Rows are numbered. After the first two, each row is followed by the number of the nearest row among all rows above it, by straight-line distance.
In the rows, 100 means zero.
0: [ 82 125 109 104  82 121  98  61 107 102 128 104 116 109 133  72  89  93
 102 110  98  99]
1: [101  95  85  91  35  96  61 110 113 130 117  99  78  97 107  63  84  61
  95  90 119 108]
2: [128  82  88 146 138 102  95 125 111 105 104  85 114  94  81 105 102 104
 104  94 101 104]  0
3: [111 106  88 119  54  94  64 127 114 115 108  91 100  86 119  72  88  91
  92 100 103 108]  1
4: [118  74  98 138 145  98  93 131 108 101  96  90 109  90  84 109 104 116
  97 101 100 104]  2
5: [ 82 100 100  32 109  76 110  79  87  87  76 113  78  84 100 117 104 104
  97 106  85  94]  0
6: [ 99  88 100  24  78  65 104  78  94  97  82 111  71  85 119 113 102  87
 100  96  85  98]  5
7: [101  72 107  96 129  74 102 101 104 100  99  98 100  99  89 108 103 104
 102  99 102 104]  4
8: [ 82 106 106  67 105  95  99  99  94  92  84 111  90  87 109  99  99 110
  92 113  96  97]  5
9: [105 124  97 190 159 140  98 119 103 100 113  84 140 110  83  97  98 132
 102 104 106  99]  2
10: [103  79  84  85 103  85  90 109 102 101  97  94  91  88  74 113 101  87
  99  91 107 106]  7
11: [ 89  75 100  35  84  57  89  87  98 100  78 106  69  82  95 108 101  87
  93  96 100 106]  6
12: [ 83  89  97  38  98  78 100  75  97  96  91 107  83  87  93 104  99  87
  99  98 100 100]  11
13: [ 37 143 107  99 171 146 139  27  85  71 115 113 126 126  60 121 100 112
 113 112 117  91]  0
14: [102  63 109  71 119  71 104  97 102  98  89 103  90  95  87 115 107  97
 103  94 100 105]  7
15: [ 82  98  96  40  93  82 103  71  95  96  89 113  86  90 101 106  98  89
 100 101  95  97]  12
16: [ 75 111  93  72  95  95  94  79  99  96  93 111  96  91  98  97  94  95
  95 109 103  98]  8
17: [ 73  79  91   0  64  48 122  66  81  78  67 121  54  77  96 131 107  83
 102 100  78  98]  6
18: [102  79 110  37  34  66  99  82 102 106  98 108  73  96 138  90  98  75
  98  95  96 105]  6
19: [108  80  95 111 122  88  87 130 102  97  87  91  97  79  83 107 101 114
  87 103 102 104]  4
20: [ 92  99 108  79  54  87  88 112  97 104  86 111  81  88 124 100  95 101
  86 103 103 104]  8
21: [ 99  89 100 126 142 110 104 106 107  97 109  95 123 104  83 101 102 113
 104 103 102 102]  4
22: [129  54 123  95 155  76 108 132 101 102  79  96  94  84 108 129 114 130
  98  97  82 102]  7
23: [ 90 112  99 108 114 111  91 104 100  94  98 101 109  88 104  89  93 118
  91 114  98  98]  8
24: [111 105 104 167 115 128  80 132 108 101 113  81 127  98  98  84  96 127
  87 104 109 104]  9
25: [ 91  94 108 133 185 120 126  94 102  92 105 104 135 111  86 118 110 124
 111 108  96  95]  21
26: [100 109  89 107  70  98  72 113 113 111 114  91 109  90 114  75  90  88
  98  95  99 105]  3
27: [ 88 103 108  66  40  92  97  90  99 104 101 108  87  99 135  92  95  86
  96  98  99 104]  20
28: [ 96  93  95  95 130 113  95 111 105  95 105  90 119  96  81 100 101 115
  97 104 103 102]  21
29: [ 90 129 122  96 145 126 110  90  96  83 110  98 124 104 116  95  99 134
  96 110  94  91]  23
30: [ 83  99 101  29  80  80 106  77  88  93  79 112  72  87 109 109  99  92
  96 102  89  98]  15
31: [106  83 107 103 129  98  95 116 108 104 100  97 118  92 113 101 102 119
  97 103  90 100]  28
32: [108  91 109  36  92  71 116  80  93  96  91 108  82  90 125 114 106 100
 106  98  69  96]  6
33: [ 99  78  93  26  57  59  84  91  99 104  85 105  70  84 101  98  97  75
  95  94 102 107]  11
34: [ 82 111 119 105 109 110 101  93 106 102 112 104 115 102 135  78  95 113
  99 113  90  97]  23
35: [111 114 110 176 118 138  73 138 110 104 116  78 124  99 107  76  94 131
  81 106 118 104]  24
36: [ 86  69 101  35  93  61 100  73  96  95  82 107  74  91  88 113 104  85
  98  95 103 105]  11
37: [102  76 114 126 147 108 111 104 108 101 109  98 125 113 101 108 106 114
 106 103  98 101]  21
38: [112  93  90 154 138 109  88 131 107  97  99  86 117  94  69 102 101 115
  94 104 109 103]  2
39: [112 120 109 198 169 143 103 142  98  95 108  83 141  98 104 112 100 151
  96 107  95 100]  9
40: [ 92  70  95  77 123  76 102  91 101 100  91 106  90  97  72 120 105  87
 104  94 109 105]  14
41: [103 122  94 125 108 127  86 112 103  97 113  89 124  94 109  84  92 114
  93 106  94  97]  23
42: [100  79 105 144 183 106 108 116 104  97  91 100 120  98  76 117 107 126
 101 108 101 100]  25
43: [125  76  91 137 136  95  92 133 109 104  98  86 110  87  82 109 103 110
 101  96 100 106]  4
44: [ 99  79  99   7  75  58 111  71  96  96  83 110  73  88 117 117 107  79
 107  93  75  98]  6
45: [ 68 122 108  43  83  98 117  45  92  86 105 112 100 107 115  94  99  97
 105 109  89  95]  15
46: [ 78  95  92  14  31  65  96  37 100 104 105 117  66 104 105  83  93  47
 105  93 108 105]  18
47: [ 94 102  79 139 155 114  90 124  97  90  85  92 107  87  41 112 100 117
  92 109 117 101]  38
48: [ 90 110  94 133 104 124  67 119 105  97 103  87 102  92  77  78  92 110
  77 108 129 104]  41
49: [122  58  84  83  42  59  75 119 108 117  90  93  76  82 107  90 100  75
  94  91  91 112]  33
50: [108  70 101  10  76  52 110  88  96  98  76 111  70  80 122 118 108  87
 101  94  73  99]  44
51: [ 98 115 114 119 164 117 101 121  94  86  90  96 118  89  99 111 101 146
  89 111  94  93]  29
52: [108  75 102  33  54  53  88  97  98 100  76 111  60  81 119 103 100  85
  92  98  93 105]  33
53: [ 87  78  89  23  21  56  82  76  98 103  83 114  53  86  97  90  95  58
  93  96 113 107]  33
54: [132  70 101 134 120  91  78 155 112 108  99  80 107  79 100  99 101 116
  89  95  96 107]  43
55: [ 89 110 120 140 165 129 118 101  98  89 106  98 131 111  95 114 105 138
 102 111 101  96]  25
56: [ 61 112  96  17  39  89 111  32  90  94 103 120  74 107 108  98  93  61
 104  97 105 100]  46
57: [ 74 135 105  96 110 123 101  78  96  90 110 104 111  99 108  83  90 114
  95 115 103  96]  23
58: [ 75 115 121  49  23 101 110  56  98  98 122 114  92 120 152  87  96  79
 105  97  99 102]  27
59: [138  62  82 130 148  84  93 143 111 111  95  86 112  85  77 117 105 101
 107  88  94 103]  43
60: [128  73  95 148 144  95  86 152 107 101  90  85 112  83  78 108 104 125
  92 102 100 105]  4
